Here is a tiny trained network, its code and every weight. The questions are about switching its units off for an input and a class, where a switched-off unit gives its printed mean instead of its output.

import numpy as np


def w(rows, s, z=0):
    codes = np.array(rows[::2]) - 128.0
    scale = np.full(codes.shape[1], s)
    scale[-1] = z or s
    return codes * scale


def f(y):
    return y / 2 * (1 + np.tanh(0.7978845608 * (y + 0.044715 * y**3)))


def log_softmax(a):
    a = a - a.max(-1, keepdims=True)
    return a - np.log(np.exp(a).sum(-1, keepdims=True))


def net(x, mask):
    res = np.array(x, float).reshape(1, 8) / 4 @ E
    y = f(res @ A[0][:, :-1].T + A[0][:, -1])
    res = res + np.where(mask, y, B[0][:, -1]) @ B[0][:, :-1]
    return log_softmax(res[-1] @ U[:, :-1].T + U[:, -1])


A, B = {}, {}
E = w([
[70,139,246,119,213,137],'x0',
[135,133,131,191,102,118],'x1',
[132,194,147,191,42,238],'x2',
[65,158,100,155,166,32],'x3',
[74,46,168,247,156,134],'x4',
[207,77,132,103,194,156],'x5',
[68,212,83,125,187,153],'x6',
[254,229,175,203,185,79],'x7',
],0.006)
A[0] = w([
[109,157,66,77,124,47,252],'N0',
[164,227,127,163,111,208,173],'N1',
[172,202,99,187,121,186,189],'N2',
[195,183,146,92,206,78,235],'N3',
[37,48,83,120,142,130,227],'N4',
[117,183,118,187,51,131,241],'N5',
[234,131,118,142,158,54,209],'N6',
[94,80,182,178,175,203,219],'N7',
[51,140,185,188,190,100,216],'N8',
[200,96,144,122,73,253,254],'N9',
[220,120,123,130,179,66,205],'N10',
[16,172,95,78,145,93,244],'N11',
],0.0076,0.0038)
B[0] = w([
[118,149,91,101,60,88,221],'N0',
[135,215,88,160,197,189,216],'N1',
[166,203,98,161,160,160,206],'N2',
[148,193,173,79,145,51,232],'N3',
[90,27,100,130,99,102,223],'N4',
[136,164,97,181,90,170,214],'N5',
[254,185,156,114,104,58,216],'N6',
[118,98,173,137,226,142,213],'N7',
[61,130,178,187,153,64,216],'N8',
[218,103,155,91,188,225,253],'N9',
[214,161,174,110,137,44,210],'N10',
[39,142,94,118,94,115,237],'N11',
],0.0088,0.0068)
U = w([
[74,49,23,44,59,119,34],'0',
[185,1,189,24,153,218,244],'1',
[118,124,113,233,23,113,249],'2',
[161,183,95,179,184,233,34],'3',
[223,164,175,92,129,23,112],'4',
[58,197,167,70,140,117,194],'5',
[58,49,197,228,192,78,36],'6',
],0.0078,0.0011)

Each question gives the input, the list of numbers given to net, and the class t.
The units are the neurons (one row each of A and B). Each row of codes is followed by its name. A weight is (code - 128) times the scale printed after its matrix; where a second scale follows, it is the last column's (A, B and U).
mask holds one flag per neuron, in row order. A switched-off neuron (its flag False) gives its mean, the last column of its row in B, instead of its output. The means were averaged over made-up inputs and are rounded, as every weight is.
A unit's drop is (log p(t) with every unit on - log p(t) with that unit switched off) / (log p(t) with every unit on - log p(t) with every unit switched off).
The circuit of an input: a set's keep is (log p(t) with only the set's units on - log p(t) with every unit switched off) / (log p(t) with every unit on - log p(t) with every unit switched off). Starting from all 12 units, units are removed one at a time, each time the one whose removal leaves the highest keep (on an exact tie, the one counted first), for as long as the keep stays at least 0.8.
circuit, biggest first: the units of the circuit, biggest drop first
most important unit: the unit with the biggest drop
k most important neurons: the k neurons with the biggest drops, biggest first
drop of u: that unit's drop, to one decimal
input [0,1,5,1,7,0,-2,-2], class 6: circuit, biggest first => [N7 N8]
input [5,-7,-7,-5,-3,7,1,-2], class 4: circuit, biggest first => [N3]
input [-7,-6,7,-7,2,0,-5,-1], class 3: circuit, biggest first => [N1 N2]
input [-6,7,5,8,-8,-1,5,-3], class 2: circuit, biggest first => [N9 N5]
input [8,-8,7,3,6,-5,8,8], class 6: 3 most important neurons => [N8 N9 N7]
input [-5,-5,7,6,4,2,-6,-4], class 1: circuit, biggest first => [N9 N11 N8]
input [7,4,7,5,-7,-6,3,7], class 3: 3 most important neurons => [N1 N2 N5]
input [3,-8,8,8,6,-6,2,-3], class 6: 2 most important neurons => [N8 N7]
input [-8,-7,2,-8,-8,-8,-5,6], class 3: 2 most important neurons => [N1 N9]
input [-5,-2,5,-3,3,-8,-8,0], class 3: 2 most important neurons => [N9 N5]
input [-6,0,7,-8,3,-5,-6,-6], class 1: drop of N5 => -0.1
input [-2,-4,-2,7,-5,-2,3,-2], class 0: drop of N6 => 0.0
input [6,6,0,1,-3,-8,-6,0], class 2: drop of N9 => 0.2
input [-4,3,4,4,8,2,-6,3], class 3: drop of N7 => 0.1
input [-5,-7,-6,5,6,-1,-6,-1], class 0: most important unit => N4
